In the rows, zero is written as 128.
[202 160 161 113 177 122 120 102 137  81  87 142 122  74 168  90 149 146
 126  84 113 112 131 161  66 149 132 148 125  98 130 177 169 112 149 131
 103 135 144 143 157 123 129 171 131]	4
[ 45  88 117 198 174 132 162  95 155 126 101 122 150 148 141 108 151 151
 118 122 105 140 135 145 140 196 118 113 144  97  99 123 194 127 104 114
 151 102  96  95 146 118 134 162  69]	0
[136  94 103 134 132 159  57 127 157 123 122 109 159 118 154 161  94 106
 103 132 164  84 109 146  97 128 152 114 159  91 160  78 171 124 150 140
 104 155 163 104 105 117 152 115 128]	6
[150 164 138 111 186 130 149 119 119  74 104 144 147 100 167 110 140 143
 134  79 115 108 128 163  79 155 103 134 160 127 167 161 159 128 121 119
 106 118 133 118 141 144 146 157 117]	2
[193 153 151 112 177 118 128 108 139  81  91 147 125  81 169  93 145 138
 122  88 103 106 132 165  78 152 127 141 128 102 122 165 169 115 147 128
 100 133 145 138 153 117 118 182 130]	4
[ 90 132 124 133 149 132 114  91 138 113 104  96 125 125 116 148 143 172
 148 127 187 173 123 129 123 190 109  98 137 129 126 175 175 130 132  87
 120 125 127 112 180 116 101 146 191]	0
[ 33 186 134 134 137 148 158 160 163 145 115 124 219 115 113 108 143 170
 128  71 203 179  92 118 171 144 134 177 138 195 156 181 158 113 100 124
 115 126 107  79 126 163 146 152  84]	2
[170 156 132  99 193 140 141 120 138  77  97 141 142  96 167 107 140 134
 118  92 117 117 119 179  85 154 109 148 159 119 162 152 139 138 126 109
 111 131 139 121 142 126 131 174 115]	7
[  8  75 115 199 147 123 165 106 152 110 110 120 152 149 134 105 152 140
 116 128  91 120 136 143 137 185 113 113 136 116 114 120 191 127  97  97
 152  94  93 105 130 118 137 152  65]	2
[ 76 136 124 127 140 132  99  94 150 113 104  94 144 115 115 128 152 158
 144 136 200 172 126 124 131 186 116 106 133 144 119 175 181 126 144  81
 128 130 120 121 169 115  96 151 184]	4
[ 62 181 152 141 166 168 137 154 152 148 126 156 228 121 128  74 142 157
 125  81 191 185 118 123 195 164 133 196 163 195 122 179 160 135 106 148
 125 132 114  84 125 174 159 167  98]	1
[ 82 127 116 144 146 141 107  95 147 114 109  91 133 125 117 154 148 157
 148 131 205 164 119 130 117 184 117 108 142 134 138 170 181 135 143  82
 123 129 113 105 178 104  92 146 184]	6
[217 163 153 111 183 120 132 103 135  85  92 151 109  86 163 105 136 141
 134  80  95 110 132 163  74 158 116 136 119  88 131 176 177 121 140 132
 100 130 146 135 160 116 135 163 135]	0
[ 17  78 114 201 142 124 153  98 157 113 104 118 151 144 135 103 155 140
 125 128  88 116 135 147 133 195 117 112 132 116 112 119 199 122 104  92
 158 100  86 102 136 122 140 154  68]	2
[199 146 153 115 173 117 130 107 128  80  98 158 125  87 164  89 125 146
 125  85 109 108 128 171  62 158 121 152 118 100 147 162 183 125 136 141
  92 131 150 113 152 129 134 179 129]	1
[ 41  74 110 211 154 131 168  95 149 127 110 121 146 154 142 115 161 138
 120 133  96 121 127 150 142 180 117 119 138 103  88 105 166 130 118 108
 153 107  82  98 130 103 131 150  62]	6
[100 145 120 112 161 130 103  95 123 101  82  91 117 107  92 109 146 154
 135 133 164 140 131 132 118 174 118 104 158 163 138 162 166 118 133  90
 138 117 123 129 185  92 112 163 185]	4
[132  91  83 129 147 149  65 132 171 121 120 110 127 117 146 127  92  98
  96 120 127  76 139 152  95 139 173 126 113 115 137  90 182 110 132 142
  94 161 141  95 125 118 152 134  94]	3
[ 75 189 135 141 162 156 158 160 162 157 118 125 215 115 118 104 150 159
 131  75 219 182  96 123 164 136 139 192 147 183 134 176 150 121 113 133
 114 135 102  73 123 140 141 152  83]	6
[135 101  88 121 131 154  42 139 183 126 108 106 155 120 146 148  90 112
 100 124 158  91 130 150  80 139 162 111 149 108 144  87 200 109 142 149
 107 148 177  98 113 119 145 136 124]	3
[ 73 180 153 139 166 175 144 152 140 155 123 163 229 122 119  80 146 157
 123  84 184 188 115 116 192 160 140 199 164 188 130 186 161 138  99 152
 129 124 114  85 121 176 159 163  98]	1
[127  97  95 117 157 141  73 131 146 112 124 117 138  99 146 124 101 101
  94 127 141  65 132 140 111 131 179 131 131 115 148  95 164 105 128 139
  90 170 139  98 122 127 157 136 100]	4
[ 94 132 118 122 156 140 106  93 113  99  90 109 129 114  89 117 130 148
 128 128 164 143 131 134 129 179 111 103 160 165 150 160 179 139 128 100
 134 111 134 117 184 104 117 159 196]	1
[143 100  93 117 160 142  79 128 154 117 115 119 122 106 153 141  90  98
 101 114 139  70 127 142 113 140 178 126 125 100 146  95 172 112 125 137
  88 169 144  87 127 133 153 132 108]	0
[203 150 148 117 163 131 110 107 157  97  97 148 112  90 164  92 137 140
 136  83 106 121 150 171  56 169 123 144 100  97 122 176 197 119 143 136
 105 130 143 136 158 115 127 163 126]	3
[ 51  76 113 193 159 134 155 104 167 122  98 110 150 140 138 103 153 144
 110 125 102 133 120 153 133 189 128 121 141 107 114 121 187 129 106  94
 154 106  94  95 143 105 129 179  63]	7
[ 81 131 121 144 139 149 108 103 148 110 118  97 146 125 105 145 152 141
 147 139 197 168 134 132 128 181 101 113 142 146 132 172 183 144 141  84
 130 130 120 117 158  98  89 141 191]	6
[ 90 118 123 127 127 143 109  98 156 112 113  88 127 125 109 149 142 164
 142 130 191 185 113 133 119 178 127 112 132 137 144 182 179 133 129  89
 126 129 126 110 171 113  82 163 181]	7
[ 39  73 106 188 166 134 156 109 167 117 100 113 149 146 135  96 153 140
 110 125  98 131 124 158 137 190 129 125 142 116 112 119 175 130 100  93
 157 110  86  97 142 112 127 176  63]	7
[143 100  87 110 146 146  75 129 149 109 109 112 127 106 148 123  97  91
 102 108 128  65 123 160 107 144 187 135 139 110 156  98 159 116 121 127
  99 170 120  91 136 121 153 136  95]	7
[ 54 104 112 201 177 121 184 115 161 134 117 144 158 138 169  98 154 144
 119 121 102 139 117 134 126 166 125 150 138 104  91 112 171 118 103 103
 149 109  94  84 118 151 117 163  59]	6
[103 138 122 114 146 138 109  98 134  96  89  99 119 116  97 124 139 134
 141 134 153 132 139 126 120 161 109 110 158 166 136 157 178 131 144  91
 135 114 125 127 183  97  98 158 180]	5
[ 23 192 132 137 146 142 153 158 164 142 111 120 227 118 117 108 147 176
 130  67 206 179  90 124 168 153 143 176 141 187 150 185 163 111  99 124
 113 126  96  73 133 162 151 144  78]	2
[170 153 139 114 194 137 135 112 118  76 106 152 153 106 150  94 130 132
 124 103 126 111 123 167  84 160 105 145 169 124 146 157 158 141 134 125
 102 120 144 112 139 127 136 175 128]	1
[ 77 126 122 134 133 133 101  94 136 107 111 102 139 130 114 139 129 167
 137 138 200 170 118 127 116 183 118 108 139 142 131 166 184 138 138  97
 120 127 136  97 165 120  97 162 188]	1
[139 104  92 126 152 159  55 132 166 121 102 114 167 109 152 155 102 102
 104 114 166  77 117 153  94 137 162 124 172 105 156  82 191 119 145 132
 104 159 156  85 116 119 156 129 127]	6
[109 138 120 112 146 146 109  92 138 109  83  96 115 101  99 125 141 149
 135 113 154 156 124 138 126 182 123 110 151 159 161 172 173 127 125  85
 142 122 120 120 196 103 107 169 183]	7
[205 158 155 112 180 118 128 112 140  79  86 145 120  87 175 103 142 135
 130  83  97  96 135 166  56 142 129 153 126 102 127 164 175 118 153 131
 100 130 140 127 158 119 119 174 115]	5
[184 159 159 116 172 113 138 107 136  67  87 146 116  76 169 100 145 139
 133  62  81 104 135 163  59 155 116 143 109 109 152 182 185 120 139 117
 103 129 142 138 159 134 136 162 130]	2
[ 55 183 117 139 147 159 146 159 184 160 115 117 217 132 111 110 138 178
 116  80 210 194  96 131 158 140 147 176 126 179 121 172 165 112 112 144
 110 125 116  73 130 147 137 159  75]	3
[ 81 123 112 142 131 143  95 101 158 119 110  84 134 135 108 142 143 170
 145 136 193 180 132 132 112 184 118 104 127 145 126 173 194 130 139 101
 129 120 132 117 174 112  94 150 177]	3
[ 67 184 144 144 162 180 131 163 175 169 128 146 219 130 124  81 152 161
 127  83 185 201 128 120 184 159 140 194 136 182 110 190 174 126 105 157
 128 122 111  96 126 164 158 150  87]	3
[ 57 183 153 134 173 171 134 152 153 153 125 150 220 109 120  71 157 167
 128  91 193 184 116 114 192 158 149 196 153 186 121 188 156 120 107 143
 124 134 104 104 133 172 152 156  91]	4
[ 51  70 112 210 168 132 161 106 156 125 114 118 143 144 141 114 157 134
 112 132 103 120 135 148 126 176 118 120 140 102 101 109 184 129 108 105
 146 104  94  96 125  95 124 163  69]	6
[213 156 156 112 176 120 132 107 143  85  86 148 122  85 170 103 140 129
 131  80  89 101 132 162  64 141 124 149 120 106 124 165 177 116 153 126
 104 127 137 127 158 118 120 177 118]	5
[144  99 100 125 145 157  53 129 167 122 110 108 156 109 153 160  94  98
 104 119 169  76 119 147  89 139 156 114 171  94 159  85 191 121 151 133
 105 156 169  97 117 114 150 129 133]	6
[ 63  95 115 191 189 116 183 125 162 122 112 128 169 140 164  96 148 137
 110 125  96 131 125 130 108 154 127 148 159 121  99 106 178 114 100 100
 147 103 105  76 121 162 107 184  51]	5
[161 157 138 119 196 140 153 118 129  81 113 143 143 102 160 116 146 138
 126  96 130 107 131 171  81 152  92 146 159 113 154 149 145 140 133 121
  98 125 137 116 136 112 133 161 123]	6
[ 58 181 122 129 141 153 163 160 173 153 115 120 213 120 112 111 144 171
 117  74 208 186  87 136 168 149 149 183 137 178 149 178 145 115 101 134
 112 136 103  68 135 145 129 169  82]	7
[116 138 110 122 151 131 120  86 109 104  83 106 117 120  97 125 134 146
 132 123 158 145 122 131 120 174 120 105 152 161 137 160 174 133 134  96
 131 114 127 105 183 108 112 165 196]	1
[174 159 142 110 206 131 139 122 130  70  99 140 149 101 171 101 143 138
 130  93 114 104 128 166  74 136 105 146 168 133 139 154 151 129 141 131
 102 123 136 119 137 123 129 174 102]	5
[ 76 178 149 154 166 181 144 155 164 157 131 149 219 117 120 104 160 149
 130  78 188 181 120 119 191 141 137 199 153 177 127 181 159 135 116 145
 124 135 108  99 120 153 148 151  90]	6
[ 52  92 110 197 177 116 174 115 153 125 109 144 168 135 163  89 140 148
 103 128 111 137 113 134 117 170 133 149 152 123 104 107 177 116  95 107
 143 107 111  64 116 167 117 188  66]	1
[213 172 158 111 173 130 120 101 140  85  88 152 118  85 168 106 142 139
 136  81 100 106 136 168  74 165 123 145 131  89 125 173 174 123 143 135
  98 132 144 132 151 120 132 162 137]	0
[140 109  89 117 156 140  82 123 149 112 112 117 123 110 148 138  93 106
 104 116 131  60 122 147 108 144 179 127 132 102 146  92 162 111 124 134
  84 167 133  86 130 133 156 128 103]	0
[149 113  99 110 149 149  54 127 162 119 103 110 158 109 156 158  91 112
 105 118 165  94 112 145 103 134 156 110 161  98 154  88 186 116 140 142
  98 155 176  93 112 131 153 126 134]	0
[130 104  91 121 159 143  65 127 145 110 114 110 137 101 146 125 107 105
  96 128 142  60 131 144 102 136 188 128 141 113 147  93 163 103 129 133
  93 168 130  93 127 123 152 140 104]	4
[206 158 155 112 176 122 134 102 137  85  87 156 113  85 164 105 140 144
 135  76 100 115 133 167  79 159 120 141 119  81 124 178 179 123 138 133
  97 129 148 133 155 120 126 162 130]	0
[ 83 141 120 122 136 133 115  94 128  93  88 104 116 108  95 128 136 142
 140 111 146 137 134 126 116 175 115 103 153 161 161 168 190 123 126  83
 138 111 121 133 193 114 112 146 191]	2
[ 94 150 127 120 134 138 101  91 134  99  84  99 114 107 103 135 141 146
 140 107 147 139 131 124 112 166 116 103 147 159 161 169 183 122 134  91
 139 111 125 134 180 108 121 145 184]	2
[ 50  72 114 202 156 127 159  95 144 117 107 128 156 150 135 100 145 142
 105 132  98 127 129 151 132 181 122 123 137 118 104 111 180 132 107 116
 149 103  99  91 128 116 134 173  70]	1
[ 66 182 144 149 176 183 150 159 158 158 129 157 218 118 121  95 160 151
 128  77 186 185 123 115 193 148 135 196 151 182 120 188 160 134 111 141
 127 136 103  94 126 159 152 148  95]	6
[ 85 122 122 134 133 132 100  95 145 111 105  78 131 132 111 149 142 163
 151 140 195 163 122 127 111 171 115 102 141 152 127 166 178 122 148  89
 126 126 120 107 175 105  89 158 177]	5
[216 159 158 107 173 126 120 111 136  83  87 149 121  81 172  96 139 129
 134  87  97  96 139 163  63 143 120 149 131 113 127 165 176 117 149 126
 107 132 141 132 152 116 127 176 124]	5
[ 44  77 118 201 163 125 155  97 150 117 109 117 155 146 140  91 161 144
 110 141  96 124 131 145 135 176 125 122 145 110  91 109 168 119 113 107
 155 105  90 118 129 112 136 162  60]	4
[137  86  94 142 156 149  76 130 161 117 124 113 134 106 153 148 101  93
  99 115 139  61 122 147 105 134 173 131 130 102 154  91 173 115 138 133
  87 169 134  89 121 114 149 132  99]	6
[111 125 126 128 148 141 118  91 132 106 103  94 108 116 101 142 139 137
 138 128 164 147 130 128 121 164 103 102 150 140 144 159 180 136 138 101
 127 110 134 126 172  80 102 148 194]	6
[176 164 140 120 207 139 137 122 129  79 107 140 145  98 165 111 147 133
 130  91 126 105 122 170  79 149 104 145 167 113 151 157 154 136 136 127
  95 121 136 117 132 106 128 167 119]	6
[ 57 192 121 138 149 151 142 162 175 166 113 112 217 136 111 104 142 185
 128  75 213 199  98 133 154 147 143 174 135 179 120 175 159 109 114 151
 113 123 114  70 129 140 136 162  70]	3
[111 147 120 114 150 133 115  88 130 104  87  98 104 116  92 131 132 149
 144 118 160 148 133 130 130 175 110  99 152 142 143 164 178 129 133 101
 130 115 131 131 193  96 110 149 190]	0
[133  90  95 128 146 139  72 127 129 103 128 118 132 118 145 124  86 104
  95 132 137  62 119 149 100 141 178 134 133 114 156  94 165 116 121 151
  83 161 141  79 113 128 155 142 109]	1
[ 27 182 126 137 137 137 169 159 152 142 114 128 210 120 124 105 143 178
 129  75 209 171  89 125 170 149 140 173 128 187 143 179 151 113 101 121
 115 130  97  77 133 166 147 145  79]	2
[ 43 183 133 136 150 148 156 158 158 154 121 117 225 119 109 105 152 180
 113  96 219 193  93 120 173 138 141 174 138 185 129 177 141 108 109 139
 112 130 115  81 118 144 130 164  92]	4
[ 44  78 112 190 159 126 162 101 162 120 100 106 144 147 136 100 152 149
 111 119  96 133 123 162 129 188 126 124 139 104 114 116 172 129 101  96
 156 107  87 100 148 103 131 174  55]	7
[ 54 133 123 141 128 130 103  97 144  99 103  87 137 124 115 149 148 164
 146 128 183 166 121 125 109 183 115  98 136 149 148 180 190 125 130  78
 131 118 118 113 169 122 102 139 185]	2
[ 42  75 111 205 166 127 159  98 137 115 106 131 162 156 138  93 144 146
 106 131  91 122 130 153 134 187 125 124 149 118  99 107 183 134 104 115
 154 104  95  91 133 122 141 172  64]	1
[207 155 153 124 175 117 130 109 121  75  99 160 132  83 165  94 136 143
 120  83  88 105 134 171  68 155 119 150 122 102 140 172 178 126 131 137
  96 130 149 122 144 125 130 184 131]	1
[107 129 114 111 143 145 114  91 144 106  83  98 119 110  94 131 138 139
 135 113 149 153 122 137 129 182 120 106 155 151 156 167 182 133 129  84
 137 119 121 118 197 101 104 165 185]	7
[178 159 137 111 201 135 138 113 121  79  99 137 149  88 164 104 152 145
 118  99 127 110 128 162  78 144 107 139 163 128 151 155 143 123 136 124
 105 129 142 127 135 124 144 171 123]	4
[170 162 146 101 196 132 140 117 116  82 102 140 139  98 158  92 144 151
 122 100 124 112 123 162  86 147 111 138 154 118 142 159 130 126 132 124
 104 124 139 134 145 124 139 171 122]	4
[ 41  80 108 205 155 137 145 105 172 130 107 116 150 153 131 100 156 145
 111 137  90 131 142 154 131 187 121 119 122 114  88 117 182 125 111 112
 160  96  98 111 134 110 135 158  57]	3
